Below is a small trained network, with its code and all its weights. Each question gives an input and a class and asks what happens when units are switched off, that is, made to give their printed mean instead of their output.

import numpy as np


def w(rows, s, z=0):
    codes = np.array(rows[::2]) - 128.0
    scale = np.full(codes.shape[1], s)
    scale[-1] = z or s
    return codes * scale


def f(y):
    return y / 2 * (1 + np.tanh(0.7978845608 * (y + 0.044715 * y**3)))


def log_softmax(a):
    a = a - a.max(-1, keepdims=True)
    return a - np.log(np.exp(a).sum(-1, keepdims=True))


def net(x, mask):
    res = np.array(x, float).reshape(1, 5) / 4 @ E
    y = f(res @ A[0][:, :-1].T + A[0][:, -1])
    res = res + np.where(mask, y, B[0][:, -1]) @ B[0][:, :-1]
    return log_softmax(res[-1] @ U[:, :-1].T + U[:, -1])


A, B = {}, {}
E = w([
[121,230,215,187,249,148,181,222,46,172],'x0',
[158,94,124,166,155,113,145,108,158,111],'x1',
[120,175,83,164,66,80,181,109,52,96],'x2',
[239,121,101,92,142,159,144,61,89,176],'x3',
[193,107,223,52,120,40,121,161,90,70],'x4',
],0.014)
A[0] = w([
[186,112,207,72,61,60,86,96,101,24,155],'n1',
[109,138,34,192,55,203,102,88,176,167,132],'n2',
[130,115,149,82,117,110,176,151,129,133,1],'n3',
[121,77,61,89,65,116,51,82,144,65,86],'n4',
[72,127,130,138,118,133,140,167,174,53,84],'n5',
[53,96,124,157,60,86,93,175,192,84,82],'n6',
[181,116,172,80,90,111,112,157,154,107,41],'n7',
[129,139,46,154,43,57,171,96,66,79,13],'n8',
[231,113,73,66,99,166,155,73,114,185,101],'n9',
[173,134,129,115,120,160,128,106,119,128,49],'n10',
[136,56,162,72,140,183,10,120,211,156,8],'n11',
[124,101,101,82,45,113,102,59,184,99,73],'n12',
[86,139,107,167,104,186,126,76,148,149,89],'n13',
],0.011,0.0046)
B[0] = w([
[99,63,42,190,87,211,75,179,130,97,253],'n1',
[160,44,103,157,107,174,62,194,151,97,231],'n2',
[115,140,134,176,124,141,120,148,143,98,142],'n3',
[165,160,208,192,162,119,156,149,65,157,243],'n4',
[88,137,164,66,89,113,136,52,105,86,175],'n5',
[114,88,211,67,77,97,151,28,109,79,206],'n6',
[152,83,95,144,119,157,117,147,161,110,180],'n7',
[91,210,40,28,195,56,123,179,245,221,204],'n8',
[36,95,213,54,69,101,158,15,105,49,220],'n9',
[92,141,132,116,109,144,146,79,126,138,147],'n10',
[112,173,63,92,175,31,152,172,223,196,222],'n11',
[195,196,152,158,184,167,176,148,38,144,236],'n12',
[134,103,114,160,104,174,92,146,134,99,179],'n13',
],0.011,0.023)
U = w([
[126,43,41,187,81,196,38,159,129,103,99],'0',
[160,223,195,203,196,141,206,146,20,158,84],'1',
[54,94,165,52,60,90,156,2,111,83,88],'2',
[109,179,35,63,175,47,134,157,230,209,254],'3',
],0.011,0.0058)

Each question gives the input, the list of numbers given to net, and the class t.
The units are the neurons (one row each of A and B). Each row of codes is followed by its name. A weight is (code - 128) times the scale printed after its matrix; where a second scale follows, it is the last column's (A, B and U).
mask holds one flag per neuron, in row order. A switched-off neuron (its flag False) gives its mean, the last column of its row in B, instead of its output. The means were averaged over made-up inputs and are rounded, as every weight is.
A unit's drop is (log p(t) with every unit on - log p(t) with that unit switched off) / (log p(t) with every unit on - log p(t) with every unit switched off).
The circuit of an input: a set's keep is (log p(t) with only the set's units on - log p(t) with every unit switched off) / (log p(t) with every unit on - log p(t) with every unit switched off). Starting from the 12 units with the biggest drops (on a tie, the unit counted first), units are removed one at a time, each time the one whose removal leaves the highest keep (on an exact tie, the one counted first), for as long as the keep stays at least 0.8.
units of the circuit, in order: the units of the circuit, biggest drop first
most important unit: the unit with the biggest drop
top k neurons: the k neurons with the biggest drops, biggest first
drop when u is switched off: that unit's drop, to one decimal
input [1,-8,-1,-8,-7], class 2: most important unit	n6
input [-5,0,-1,-5,-3], class 1: top 2 neurons	(n12 n4)
input [-4,-4,-1,3,-2], class 1: units of the circuit, in order	(n12 n4)
input [2,-1,-7,7,8], class 0: top 3 neurons	(n1 n8 n6)
input [-8,3,7,-6,-3], class 1: top 3 neurons	(n4 n12 n11)
input [1,-5,5,-3,5], class 0: top 2 neurons	(n1 n11)
input [-8,-5,-5,8,-6], class 1: top 3 neurons	(n12 n4 n6)
input [5,2,-7,3,-2], class 3: top 2 neurons	(n4 n12)
input [-6,-5,-2,1,4], class 1: top 2 neurons	(n12 n4)
input [1,3,-7,8,-1], class 2: top 2 neurons	(n9 n8)
input [4,-5,2,-5,-4], class 2: top 4 neurons	(n1 n12 n4 n8)
input [5,-6,3,-5,5], class 0: top 4 neurons	(n12 n4 n9 n6)
input [-7,-2,-2,8,-3], class 2: top 2 neurons	(n9 n10)
input [-2,-5,2,-8,-6], class 2: units of the circuit, in order	(n6)
input [1,-2,7,5,-6], class 3: top 2 neurons	(n8 n1)
input [-2,1,4,3,4], class 0: top 3 neurons	(n1 n11 n6)
input [-8,-6,5,0,8], class 0: top 2 neurons	(n1 n7)
input [0,3,-4,2,7], class 0: drop when n1 is switched off	0.4
input [-7,7,3,6,0], class 1: drop when n4 is switched off	1.0
input [-2,1,-5,1,-1], class 3: units of the circuit, in order	(n11)
input [5,-1,-7,0,-3], class 3: drop when n12 is switched off	1.5
input [-7,1,-6,-1,3], class 1: drop when n4 is switched off	0.8
